Below are the code and all the weights of a small trained network. Each question names an input and a class and asks about switching units off, where a switched-off unit gives its printed mean instead of its output.

import numpy as np


def w(rows, s, z=0):
    codes = np.array(rows[::2]) - 128.0
    scale = np.full(codes.shape[1], s)
    scale[-1] = z or s
    return codes * scale


def f(y):
    return y / 2 * (1 + np.tanh(0.7978845608 * (y + 0.044715 * y**3)))


def log_softmax(a):
    a = a - a.max(-1, keepdims=True)
    return a - np.log(np.exp(a).sum(-1, keepdims=True))


def net(x, mask):
    res = np.array(x, float).reshape(1, 4) / 4 @ E
    y = f(res @ A[0][:, :-1].T + A[0][:, -1])
    res = res + np.where(mask, y, B[0][:, -1]) @ B[0][:, :-1]
    return log_softmax(res[-1] @ U[:, :-1].T + U[:, -1])


A, B = {}, {}
E = w([
[195,254,169,222],'x0',
[219,57,201,91],'x1',
[180,98,7,162],'x2',
[128,128,128,125],'x3',
],0.0067)
A[0] = w([
[105,93,85,89,153],'n0',
[228,95,162,90,129],'n1',
[143,97,210,129,188],'n2',
[101,103,115,93,51],'n3',
[169,130,107,169,47],'n4',
[93,58,158,81,159],'n5',
[24,175,244,78,176],'n6',
[168,111,74,134,52],'n7',
[198,102,161,106,57],'n8',
[80,140,99,17,54],'n9',
[159,123,97,127,48],'n10',
[39,181,112,127,198],'n11',
[143,118,141,89,254],'n12',
[34,106,53,49,156],'n13',
[97,118,106,70,173],'n14',
[186,181,156,199,65],'n15',
[136,98,76,102,38],'n16',
[185,78,165,129,84],'n17',
[79,149,95,145,94],'n18',
[148,210,143,199,138],'n19',
[188,119,3,150,196],'n20',
[114,146,163,84,51],'n21',
[78,148,184,100,82],'n22',
[116,163,99,127,20],'n23',
],0.013,0.0045)
B[0] = w([
[146,196,173,134,192],'n0',
[95,191,81,209,197],'n1',
[142,126,94,155,193],'n2',
[59,171,232,106,146],'n3',
[84,108,231,55,137],'n4',
[152,168,103,83,223],'n5',
[179,70,204,211,254],'n6',
[98,60,195,134,146],'n7',
[11,226,75,112,156],'n8',
[118,149,134,95,178],'n9',
[2,7,221,154,126],'n10',
[131,154,41,196,205],'n11',
[153,179,85,156,192],'n12',
[155,171,120,83,248],'n13',
[169,159,151,98,186],'n14',
[124,153,205,75,188],'n15',
[105,111,221,85,149],'n16',
[74,213,67,155,164],'n17',
[85,197,108,201,151],'n18',
[144,217,182,59,214],'n19',
[164,58,185,188,243],'n20',
[65,47,160,117,135],'n21',
[118,46,135,141,163],'n22',
[75,168,163,130,124],'n23',
],0.0072,0.0085)
U = w([
[248,176,104,134,244],'0',
[164,197,173,52,3],'1',
[66,190,84,176,145],'2',
[148,85,177,149,180],'3',
[140,132,103,124,62],'4',
],0.015,0.0045)

Each question gives the input, the list of numbers given to net, and the class t.
The units are the neurons (one row each of A and B). Each row of codes is followed by its name. A weight is (code - 128) times the scale printed after its matrix; where a second scale follows, it is the last column's (A, B and U).
mask holds one flag per neuron, in row order. A switched-off neuron (its flag False) gives its mean, the last column of its row in B, instead of its output. The means were averaged over made-up inputs and are rounded, as every weight is.
A unit's drop is (log p(t) with every unit on - log p(t) with that unit switched off) / (log p(t) with every unit on - log p(t) with every unit switched off).
The circuit of an input: a set's keep is (log p(t) with only the set's units on - log p(t) with every unit switched off) / (log p(t) with every unit on - log p(t) with every unit switched off). Starting from the 12 units with the biggest drops (on a tie, the unit counted first), units are removed one at a time, each time the one whose removal leaves the highest keep (on an exact tie, the one counted first), for as long as the keep stays at least 0.8.
units of the circuit, in order: the units of the circuit, biggest drop first
unit that matters most: the unit with the biggest drop
k most important neurons: the k neurons with the biggest drops, biggest first
drop when u is switched off: that unit's drop, to one decimal
input [6,7,-6,4], class 2: units of the circuit, in order : (n8; n1)
input [-3,-6,-6,8], class 0: units of the circuit, in order : (n6; n13; n11)
input [5,1,6,0], class 3: unit that matters most : n20
input [-6,-4,-6,8], class 0: 3 most important neurons : (n6; n11; n13)
input [-3,-1,4,1], class 3: units of the circuit, in order : (n20; n19)
input [3,6,-6,3], class 2: 4 most important neurons : (n8; n1; n17; n20)
input [-6,2,-7,7], class 0: units of the circuit, in order : (n5; n6; n12)
input [-1,-5,8,7], class 3: units of the circuit, in order : (n20; n7)
input [-7,8,6,-5], class 2: units of the circuit, in order : (n1; n8)
input [2,8,8,4], class 2: 3 most important neurons : (n1; n8; n17)
input [5,-1,0,3], class 1: 3 most important neurons : (n19; n15; n6)
input [7,5,-8,-6], class 3: 2 most important neurons : (n6; n22)
input [-4,4,-5,-6], class 0: 2 most important neurons : (n5; n12)
input [-8,7,8,0], class 1: unit that matters most : n16
input [3,8,-7,-4], class 2: drop when n1 is switched off : 0.2
input [-6,-6,-1,-6], class 0: drop when n13 is switched off : 0.5
input [4,4,-7,-2], class 3: drop when n11 is switched off : 0.1
input [1,-1,-4,-1], class 3: drop when n6 is switched off : 0.4
input [-2,6,8,-3], class 3: 3 most important neurons : (n20; n7; n10)
input [2,-4,-8,-1], class 3: unit that matters most : n6
